Here is a tiny trained network, its code and every weight. The questions are about switching its units off for an input and a class, where a switched-off unit gives its printed mean instead of its output.

import numpy as np


def w(rows, s, z=0):
    codes = np.array(rows[::2]) - 128.0
    scale = np.full(codes.shape[1], s)
    scale[-1] = z or s
    return codes * scale


def f(y):
    return y / 2 * (1 + np.tanh(0.7978845608 * (y + 0.044715 * y**3)))


def log_softmax(a):
    a = a - a.max(-1, keepdims=True)
    return a - np.log(np.exp(a).sum(-1, keepdims=True))


def net(x, mask):
    res = np.array(x, float).reshape(1, 4) / 4 @ E
    y = f(res @ A[0][:, :-1].T + A[0][:, -1])
    res = res + np.where(mask, y, B[0][:, -1]) @ B[0][:, :-1]
    return log_softmax(res[-1] @ U[:, :-1].T + U[:, -1])


A, B = {}, {}
E = w([
[102,162,209,75,207,175],'x0',
[255,197,125,123,71,147],'x1',
[135,145,65,159,244,85],'x2',
[138,234,79,181,148,181],'x3',
],0.0092)
A[0] = w([
[150,105,50,159,142,99,125],'n0',
[112,209,136,146,175,157,219],'n1',
[88,172,130,209,200,183,97],'n2',
[94,237,100,107,102,209,176],'n3',
[101,83,95,156,63,104,60],'n4',
[187,199,109,186,105,174,151],'n5',
[122,243,172,156,127,133,249],'n6',
[92,201,59,148,211,149,227],'n7',
[137,93,62,113,172,69,169],'n8',
[165,96,119,235,84,158,186],'n9',
[115,128,76,121,177,97,74],'n10',
[153,93,66,155,31,67,163],'n11',
[71,166,94,140,253,115,24],'n12',
[62,215,223,117,125,211,215],'n13',
[111,129,94,167,234,81,224],'n14',
[254,164,103,189,105,112,210],'n15',
[101,160,88,154,229,70,145],'n16',
[65,148,155,160,91,151,39],'n17',
[96,78,190,134,152,158,108],'n18',
[104,108,25,129,112,187,106],'n19',
[169,78,155,85,130,190,110],'n20',
[194,179,103,154,101,94,44],'n21',
[192,113,155,138,77,98,129],'n22',
[100,149,71,101,208,115,26],'n23',
],0.0094,0.0022)
B[0] = w([
[77,82,127,180,201,115,200],'n0',
[197,108,135,141,37,209,207],'n1',
[182,137,229,77,25,127,210],'n2',
[175,89,120,241,53,175,220],'n3',
[121,155,98,101,166,159,186],'n4',
[187,53,77,150,153,162,231],'n5',
[205,112,159,198,52,183,211],'n6',
[110,204,200,172,45,229,251],'n7',
[110,129,55,198,172,175,210],'n8',
[86,164,145,138,254,98,193],'n9',
[87,156,129,203,76,104,176],'n10',
[119,167,108,118,197,115,242],'n11',
[80,205,190,90,43,83,238],'n12',
[224,110,162,125,101,212,247],'n13',
[33,191,161,209,75,96,254],'n14',
[224,40,57,85,145,186,251],'n15',
[90,204,150,163,175,107,241],'n16',
[168,100,94,177,134,126,146],'n17',
[177,108,125,70,127,162,192],'n18',
[68,164,150,166,168,59,168],'n19',
[71,173,133,62,130,145,156],'n20',
[176,53,79,78,184,228,190],'n21',
[133,166,123,84,152,77,173],'n22',
[75,191,142,143,83,56,188],'n23',
],0.0073,0.0079)
U = w([
[35,171,119,168,168,49,5],'0',
[196,62,134,231,99,205,145],'1',
[179,2,146,30,140,145,154],'2',
[147,198,229,112,57,150,190],'3',
],0.0073,0.0029)

Each question gives the input, the list of numbers given to net, and the class t.
The units are the neurons (one row each of A and B). Each row of codes is followed by its name. A weight is (code - 128) times the scale printed after its matrix; where a second scale follows, it is the last column's (A, B and U).
mask holds one flag per neuron, in row order. A switched-off neuron (its flag False) gives its mean, the last column of its row in B, instead of its output. The means were averaged over made-up inputs and are rounded, as every weight is.
A unit's drop is (log p(t) with every unit on - log p(t) with that unit switched off) / (log p(t) with every unit on - log p(t) with every unit switched off).
The circuit of an input: a set's keep is (log p(t) with only the set's units on - log p(t) with every unit switched off) / (log p(t) with every unit on - log p(t) with every unit switched off). Starting from the 12 units with the biggest drops (on a tie, the unit counted first), units are removed one at a time, each time the one whose removal leaves the highest keep (on an exact tie, the one counted first), for as long as the keep stays at least 0.8.
units of the circuit, in order: the units of the circuit, biggest drop first
unit that matters most: the unit with the biggest drop
top k neurons: the k neurons with the biggest drops, biggest first
drop when u is switched off: that unit's drop, to one decimal
input [0,-7,3,1], class 3: units of the circuit, in order : n12
input [0,-6,-7,2], class 2: units of the circuit, in order : n7, n14, n6
input [3,2,-5,-7], class 2: units of the circuit, in order : n7, n14
input [-2,-3,-3,0], class 0: top 2 neurons : n15, n13
input [6,-6,-4,-1], class 2: top 2 neurons : n7, n14
input [8,-2,-3,-2], class 2: units of the circuit, in order : n7, n14
input [6,-4,-5,6], class 1: top 2 neurons : n3, n13
input [-2,-7,3,6], class 3: top 2 neurons : n2, n7
input [-2,-7,2,6], class 3: top 2 neurons : n2, n7
input [2,3,2,-2], class 2: drop when n3 is switched off : 0.2
input [6,0,5,-8], class 0: drop when n2 is switched off : 0.1
input [2,-7,2,4], class 3: drop when n2 is switched off : 0.0
input [-6,4,7,-3], class 0: drop when n12 is switched off : -0.1
input [-3,0,-1,0], class 2: unit that matters most : n14
